Below is a small trained network, with its code and all its weights. Each question gives an input and a class and asks what happens when units are switched off, that is, made to give their printed mean instead of their output.

import numpy as np


def w(rows, s, z=0):
    codes = np.array(rows[::2]) - 128.0
    scale = np.full(codes.shape[1], s)
    scale[-1] = z or s
    return codes * scale


def norm(h):
    return h / np.sqrt((h * h).mean(-1, keepdims=True) + 1e-5)


def f(y):
    return y / 2 * (1 + np.tanh(0.7978845608 * (y + 0.044715 * y**3)))


def log_softmax(a):
    a = a - a.max(-1, keepdims=True)
    return a - np.log(np.exp(a).sum(-1, keepdims=True))


def net(x, mask):
    res = np.array(x, float).reshape(1, 8) / 4 @ E
    u = 0
    for l in range(2):
        y = f(norm(res) @ A[l][:, :-1].T + A[l][:, -1])
        res = res + np.where(mask[u : u + 3], y, B[l][:, -1]) @ B[l][:, :-1]
        u += 3
    return log_softmax(norm(res)[-1] @ U[:, :-1].T + U[:, -1])


A, B = {}, {}
E = w([
[92,105,67,106,125,125],'x0',
[11,78,109,150,81,141],'x1',
[127,132,134,141,130,104],'x2',
[109,112,102,251,83,153],'x3',
[222,146,86,158,117,122],'x4',
[214,67,140,125,254,180],'x5',
[105,145,139,220,143,131],'x6',
[97,136,14,131,129,137],'x7',
],0.0071)
A[0] = w([
[213,213,2,147,54,125,16],'0.n1',
[54,49,22,135,226,172,131],'0.n2',
[180,206,88,216,46,112,255],'0.n3',
],0.0068,0.00076)
B[0] = w([
[104,72,86,15,185,46,250],'0.n1',
[141,151,254,85,198,51,228],'0.n2',
[176,61,129,89,189,90,252],'0.n3',
],0.0094,0.0041)
A[1] = w([
[82,52,162,179,91,84,125],'1.n1',
[118,156,181,25,59,129,168],'1.n2',
[145,48,105,84,141,2,253],'1.n3',
],0.0088,0.0031)
B[1] = w([
[236,141,182,104,24,149,156],'1.n1',
[151,70,111,109,254,46,172],'1.n2',
[162,152,190,64,128,144,248],'1.n3',
],0.013,0.012)
U = w([
[162,118,152,133,51,204,118],'0',
[120,136,23,244,204,186,2],'1',
[107,88,127,22,234,69,201],'2',
],0.011,0.0031)

Each question gives the input, the list of numbers given to net, and the class t.
The units are the neurons (one row each of A and B). Each row of codes is followed by its name. A weight is (code - 128) times the scale printed after its matrix; where a second scale follows, it is the last column's (A, B and U).
mask holds one flag per neuron, layer by layer. A switched-off neuron (its flag False) gives its mean, the last column of its row in B, instead of its output. The means were averaged over made-up inputs and are rounded, as every weight is.
A unit's drop is (log p(t) with every unit on - log p(t) with that unit switched off) / (log p(t) with every unit on - log p(t) with every unit switched off).
The circuit of an input: a set's keep is (log p(t) with only the set's units on - log p(t) with every unit switched off) / (log p(t) with every unit on - log p(t) with every unit switched off). Starting from all 6 units, units are removed one at a time, each time the one whose removal leaves the highest keep (on an exact tie, the one counted first), for as long as the keep stays at least 0.8.
units of the circuit, in order: the units of the circuit, biggest drop first
most important unit: the unit with the biggest drop
top k neurons: the k neurons with the biggest drops, biggest first
top k neurons in layer l: the k neurons of layer l with the biggest drops, biggest first
drop when u is switched off: that unit's drop, to one decimal
input [-8,7,-7,-5,2,4,8,-1], class 1: most important unit : 1.n3
input [0,4,0,-2,-8,-8,3,-7], class 0: top 2 neurons in layer 0 : [0.n1, 0.n2]
input [1,-6,1,-2,5,6,-1,-3], class 0: units of the circuit, in order : [1.n2, 0.n1]
input [-7,-2,7,2,4,4,0,-2], class 0: top 3 neurons : [1.n2, 0.n1, 0.n2]
input [-2,-1,4,4,0,8,6,2], class 1: units of the circuit, in order : [0.n1, 1.n3]
input [5,5,4,-1,4,-3,6,0], class 0: top 2 neurons : [1.n1, 1.n2]
input [-1,-4,5,-1,2,3,4,-1], class 1: top 2 neurons in layer 0 : [0.n1, 0.n2]
input [-1,3,-8,1,5,4,-5,-6], class 0: units of the circuit, in order : [0.n1, 0.n2, 1.n2]
input [0,7,8,0,-3,-2,4,5], class 0: units of the circuit, in order : [1.n1, 0.n1]
input [-8,-1,-4,5,5,8,-8,0], class 0: top 2 neurons : [1.n2, 0.n1]
input [-4,-6,1,1,0,7,1,-2], class 1: top 2 neurons in layer 1 : [1.n3, 1.n1]
input [-3,-6,2,2,-3,2,5,-5], class 1: top 3 neurons : [1.n3, 0.n1, 1.n1]
input [-6,-3,-2,-3,-2,5,6,2], class 1: top 2 neurons : [0.n1, 1.n3]
input [5,8,5,3,-7,3,8,-2], class 0: top neuron : [1.n1]
input [5,7,-2,7,3,7,-1,-2], class 0: top 2 neurons in layer 0 : [0.n1, 0.n3]
input [-5,-5,-2,8,-2,2,1,-5], class 0: drop when 1.n2 is switched off : 0.6
input [6,3,3,8,-8,1,0,-8], class 0: drop when 0.n3 is switched off : 0.0
input [3,0,8,6,-7,-5,2,3], class 0: drop when 1.n1 is switched off : 0.1
